Below is a small trained network, with its code and all its weights. Each question gives an input and a target symbol and asks what happens when units are switched off, that is, made to give their printed mean instead of their output.

import numpy as np


def w(rows, s, z=0):
    codes = np.array(rows[::2]) - 128.0
    scale = np.full(codes.shape[1], s)
    scale[-1] = z or s
    return codes * scale


def f(y):
    return np.maximum(y, 0)


def softmax(a):
    e = np.exp(a - a.max(-1, keepdims=True))
    return e / e.sum(-1, keepdims=True)


def log_softmax(a):
    a = a - a.max(-1, keepdims=True)
    return a - np.log(np.exp(a).sum(-1, keepdims=True))


def net(x, mask):
    ids = ['ΓΠαβετφψ'.index(c) for c in x.split()]
    T = len(ids)
    res = E[ids] + P[:T]
    q, k, v = (res @ M[0].T for M in (Q, K, V))
    z = softmax(np.where(np.tri(T) > 0, q @ k.T / 4**0.5, -1e9)) @ v
    res = res + np.where(mask[0], z, O[0][:, -1]) @ O[0][:, :-1]
    y = f(res @ A[0][:, :-1].T + A[0][:, -1])
    res = res + np.where(mask[1:9], y, B[0][:, -1]) @ B[0][:, :-1]
    return log_softmax(res[-1] @ U[:, :-1].T + U[:, -1])


Q, K, V, O, A, B = {}, {}, {}, {}, {}, {}
E = w([
[129,142,186,104,70,106,131],'Γ',
[145,134,167,135,86,68,34],'Π',
[94,56,109,127,148,96,130],'α',
[97,77,138,91,154,131,209],'β',
[124,167,228,102,84,116,119],'ε',
[109,126,121,68,85,117,249],'τ',
[108,130,101,142,74,54,117],'φ',
[119,105,110,104,188,98,150],'ψ',
],0.019)
P = w([
[61,111,100,7,154,137,105],'0',
[157,67,115,158,105,75,191],'1',
[148,103,149,164,108,91,180],'2',
[121,157,90,78,163,187,109],'3',
[144,52,140,201,100,69,163],'4',
[101,208,186,123,180,89,112],'5',
[152,170,86,109,155,221,85],'6',
[151,52,110,178,119,73,220],'7',
[84,206,198,96,159,109,117],'8',
[182,103,104,79,147,176,91],'9',
[142,80,163,192,59,78,195],'10',
],0.012)
Q[0] = w([
[150,167,81,164,131,238,113],'H1',
[227,75,53,139,94,215,115],'H1',
[104,193,173,112,199,104,105],'H1',
[18,210,110,2,204,156,49],'H1',
],0.0093)
K[0] = w([
[165,106,161,168,121,32,167],'H1',
[106,119,173,127,162,69,159],'H1',
[151,115,99,122,106,165,160],'H1',
[206,187,125,251,168,235,135],'H1',
],0.013)
V[0] = w([
[164,178,161,79,51,153,200],'H1',
[141,148,179,67,254,186,98],'H1',
[101,35,137,165,136,223,157],'H1',
[168,81,114,180,62,151,5],'H1',
],0.0083)
O[0] = w([
[198,5,173,164,108,164,118,14],'H1',
[101,137,68,240,142,178,102,217],'H1',
[73,146,127,85,53,113,88,111],'H1',
[160,148,115,159,222,89,91,2],'H1',
],0.012,0.0044)
A[0] = w([
[103,170,223,111,120,166,67,140],'N1',
[140,94,88,35,177,148,42,75],'N2',
[98,167,142,255,150,99,158,3],'N3',
[151,192,89,186,101,15,145,229],'N4',
[117,112,75,83,161,171,172,102],'N5',
[92,116,179,103,94,57,155,217],'N6',
[140,77,122,148,119,132,199,151],'N7',
[152,103,156,221,164,24,162,241],'N8',
],0.008,0.0027)
B[0] = w([
[143,89,111,175,182,116,182,156],'N1',
[104,200,120,254,106,125,97,171],'N2',
[117,88,123,102,153,213,140,198],'N3',
[127,92,89,131,169,176,225,254],'N4',
[114,172,117,120,115,186,79,191],'N5',
[151,97,100,72,135,35,120,237],'N6',
[150,194,150,120,86,102,62,209],'N7',
[175,239,195,108,168,164,81,234],'N8',
],0.0094,0.0081)
U = w([
[167,194,148,171,101,71,99,157],'Γ',
[156,119,170,104,168,177,175,56],'Π',
[131,72,62,90,193,39,192,194],'α',
[90,157,108,127,81,69,46,196],'β',
[142,142,170,80,100,196,103,101],'ε',
[152,78,163,83,111,103,119,187],'τ',
[163,155,160,2,141,89,107,6],'φ',
[84,159,120,186,86,218,163,31],'ψ',
],0.0068,0.0017)

Each question gives the input, a string of symbols that net reads in full, and the target symbol t.
The units are the heads (4 rows each of Q, K, V and O) and the neurons (one row each of A and B). Each row of codes is followed by its name. A weight is (code - 128) times the scale printed after its matrix; where a second scale follows, it is the last column's (O, A, B and U).
mask holds one flag per unit, heads first, then neurons. A switched-off unit (its flag False) gives its mean, the last column of its rows in O or B, instead of its output. The means were averaged over made-up inputs and are rounded, as every weight is.
A unit's drop is (log p(t) with every unit on - log p(t) with that unit switched off) / (log p(t) with every unit on - log p(t) with every unit switched off).
The circuit of an input: a set's keep is (log p(t) with only the set's units on - log p(t) with every unit switched off) / (log p(t) with every unit on - log p(t) with every unit switched off). Starting from all 9 units, units are removed one at a time, each time the one whose removal leaves the highest keep (on an exact tie, the one counted first), for as long as the keep stays at least 0.8.
circuit, biggest first: the units of the circuit, biggest drop first
most important unit: the unit with the biggest drop
top k neurons: the k neurons with the biggest drops, biggest first
input Γ α τ φ, target α: most important unit : N8
input φ α α ψ α β Π φ, target φ: circuit, biggest first : (N8 H1)
input α Π α ψ ψ α α φ, target α: circuit, biggest first : (N4 N6)
input Π ψ Π α Π Π ψ α φ, target ψ: circuit, biggest first : (H1 N4)
input φ ψ α ε ε, target φ: top 2 neurons : (N8 N6)
input Γ Γ α ε α α Π α ψ, target Π: top 3 neurons : (N8 N3 N4)
input Γ ψ α α α Π ψ α α, target ψ: circuit, biggest first : (H1 N6)
input Γ α ψ ψ Π α β α Π φ τ, target Γ: circuit, biggest first : (H1 N7 N4)
input Π ψ α ε α τ Γ β, target Π: circuit, biggest first : (H1 N8)
input Γ ψ α Π α, target Γ: circuit, biggest first : (H1 N7 N8)
input φ Γ φ α Π φ Π, target Γ: circuit, biggest first : (N2 H1)
input φ α ψ α α ψ α ε β β α, target φ: circuit, biggest first : (H1 N8 N6)
input Π ψ Π α, target β: top 3 neurons : (N4 N2 N3)
input α α Π φ α α Π α ψ α τ, target α: circuit, biggest first : (H1 N6 N4)
input τ Π τ ψ, target ψ: circuit, biggest first : (N6 H1)
input α φ α φ Π Π, target φ: circuit, biggest first : (H1)
input Γ Π α φ φ α, target φ: circuit, biggest first : (H1 N8)
input ψ α α Π, target Γ: top 3 neurons : (N2 N3 N6)
input Π ψ Γ ε Γ φ φ α Π α, target Γ: top 3 neurons : (N2 N4 N3)
input ψ τ τ β, target ε: top neuron : (N5)
input α β τ, target α: top 4 neurons : (N6 N8 N4 N2)
input α α ψ Π β β, target Π: top 2 neurons : (N8 N3)
input φ α α α φ α Π α Π, target Π: top 2 neurons : (N4 N3)
input Γ Γ ψ Π ψ α, target Π: top 2 neurons : (N8 N3)
input φ α β α φ α α, target β: top 2 neurons : (N2 N4)
input α φ α α Π α α φ β φ Π, target α: top 2 neurons : (N4 N6)
